Here is a tiny trained network, its code and every weight. The questions are about switching its units off for an input and a target symbol, where a switched-off unit gives its printed mean instead of its output.

import numpy as np


def w(rows, s, z=0):
    codes = np.array(rows[::2]) - 128.0
    scale = np.full(codes.shape[1], s)
    scale[-1] = z or s
    return codes * scale


def f(y):
    return y / 2 * (1 + np.tanh(0.7978845608 * (y + 0.044715 * y**3)))


def softmax(a):
    e = np.exp(a - a.max(-1, keepdims=True))
    return e / e.sum(-1, keepdims=True)


def log_softmax(a):
    a = a - a.max(-1, keepdims=True)
    return a - np.log(np.exp(a).sum(-1, keepdims=True))


def net(x, mask):
    ids = ['ΠΣβηφω'.index(c) for c in x.split()]
    T = len(ids)
    res = E[ids] + P[:T]
    r = res
    for j in range(2):
        rows = slice(2 * j, 2 * j + 2)
        q, k, v = (r @ M[0][rows].T for M in (Q, K, V))
        z = softmax(np.where(np.tri(T) > 0, q @ k.T / 2**0.5, -1e9)) @ v
        o = O[0][rows]
        res = res + np.where(mask[j], z, o[:, -1]) @ o[:, :-1]
    y = f(res @ A[0][:, :-1].T + A[0][:, -1])
    res = res + np.where(mask[2:10], y, B[0][:, -1]) @ B[0][:, :-1]
    return log_softmax(res[-1] @ U[:, :-1].T + U[:, -1])


Q, K, V, O, A, B = {}, {}, {}, {}, {}, {}
E = w([
[39,86,129,186],'Π',
[102,188,196,123],'Σ',
[193,187,161,82],'β',
[228,47,129,146],'η',
[140,197,108,170],'φ',
[69,1,189,61],'ω',
],0.014)
P = w([
[129,70,200,248],'0',
[156,62,77,149],'1',
[101,159,227,166],'2',
[154,65,70,134],'3',
[90,206,230,119],'4',
[152,62,64,121],'5',
[85,239,229,74],'6',
],0.011)
Q[0] = w([
[200,255,96,202],'h0',
[186,56,86,167],'h0',
[25,187,122,204],'h1',
[233,191,217,177],'h1',
],0.0097)
K[0] = w([
[251,212,127,172],'h0',
[175,88,113,144],'h0',
[45,181,85,218],'h1',
[214,197,103,107],'h1',
],0.012)
V[0] = w([
[70,137,186,47],'h0',
[187,79,95,197],'h0',
[202,101,1,96],'h1',
[105,11,141,98],'h1',
],0.0065)
O[0] = w([
[189,63,191,155,187],'h0',
[74,143,88,78,135],'h0',
[181,96,123,56,9],'h1',
[1,178,56,72,253],'h1',
],0.0063,0.0055)
A[0] = w([
[153,74,250,143,139],'n0',
[50,173,164,149,69],'n1',
[196,135,114,102,131],'n2',
[101,204,144,85,254],'n3',
[62,89,80,212,191],'n4',
[64,191,163,118,92],'n5',
[192,159,14,162,107],'n6',
[150,164,187,177,85],'n7',
],0.011,0.0083)
B[0] = w([
[165,135,116,162,233],'n0',
[156,132,94,89,184],'n1',
[140,127,93,78,134],'n2',
[103,168,169,91,209],'n3',
[171,124,163,159,254],'n4',
[153,146,104,80,168],'n5',
[100,142,8,161,144],'n6',
[113,56,104,124,168],'n7',
],0.016,0.011)
U = w([
[185,93,137,239,171],'Π',
[107,217,175,120,233],'Σ',
[133,215,105,4,25],'β',
[141,88,47,111,4],'η',
[58,193,74,195,85],'φ',
[29,40,132,120,91],'ω',
],0.011,0.0039)

Each question gives the input, a string of symbols that net reads in full, and the target symbol t.
The units are the heads (2 rows each of Q, K, V and O) and the neurons (one row each of A and B). Each row of codes is followed by its name. A weight is (code - 128) times the scale printed after its matrix; where a second scale follows, it is the last column's (O, A, B and U).
mask holds one flag per unit, heads first, then neurons. A switched-off unit (its flag False) gives its mean, the last column of its rows in O or B, instead of its output. The means were averaged over made-up inputs and are rounded, as every weight is.
A unit's drop is (log p(t) with every unit on - log p(t) with that unit switched off) / (log p(t) with every unit on - log p(t) with every unit switched off).
The circuit of an input: a set's keep is (log p(t) with only the set's units on - log p(t) with every unit switched off) / (log p(t) with every unit on - log p(t) with every unit switched off). Starting from all 10 units, units are removed one at a time, each time the one whose removal leaves the highest keep (on an exact tie, the one counted first), for as long as the keep stays at least 0.8.
circuit, biggest first: the units of the circuit, biggest drop first
most important unit: the unit with the biggest drop
k most important neurons: the k neurons with the biggest drops, biggest first
heads that matter: for each layer, one digit per head in row order, 1 if its drop is at least 0.15 and else 0, layers parted by /
drop of u: that unit's drop, to one decimal
input ω ω ω Π Π η, target η: most important unit => h1
input η Π Π Π Π, target β: circuit, biggest first => n1; n5
input η η ω φ, target φ: circuit, biggest first => n6; h0
input β φ ω φ, target φ: heads that matter => 10
input ω ω β, target Π: 2 most important neurons => n0; n7
input ω η η, target Σ: 2 most important neurons => n7; n1
input β ω β ω Π, target Π: 3 most important neurons => n4; n7; n0
input β φ φ ω η η Σ, target Π: circuit, biggest first => h1; h0
input Σ β η ω Π Π Π, target β: 3 most important neurons => n1; n5; n3
input ω η φ ω η η η, target β: 2 most important neurons => n4; n2
input ω η η ω ω, target β: 2 most important neurons => n5; n1
input ω η Π β Π φ Σ, target Π: 2 most important neurons => n0; n7
input η Σ ω Π ω η, target η: 2 most important neurons => n6; n3
input Σ β ω ω φ, target Π: 2 most important neurons => n7; n0
input η η ω Π η, target β: 2 most important neurons => n4; n0
input φ β ω, target Π: drop of h1 => 0.0
input β Π η η ω, target Π: drop of n4 => -0.1
input Π Σ β, target Π: drop of n7 => 0.3
input ω ω ω ω ω ω ω, target β: drop of n6 => 0.0
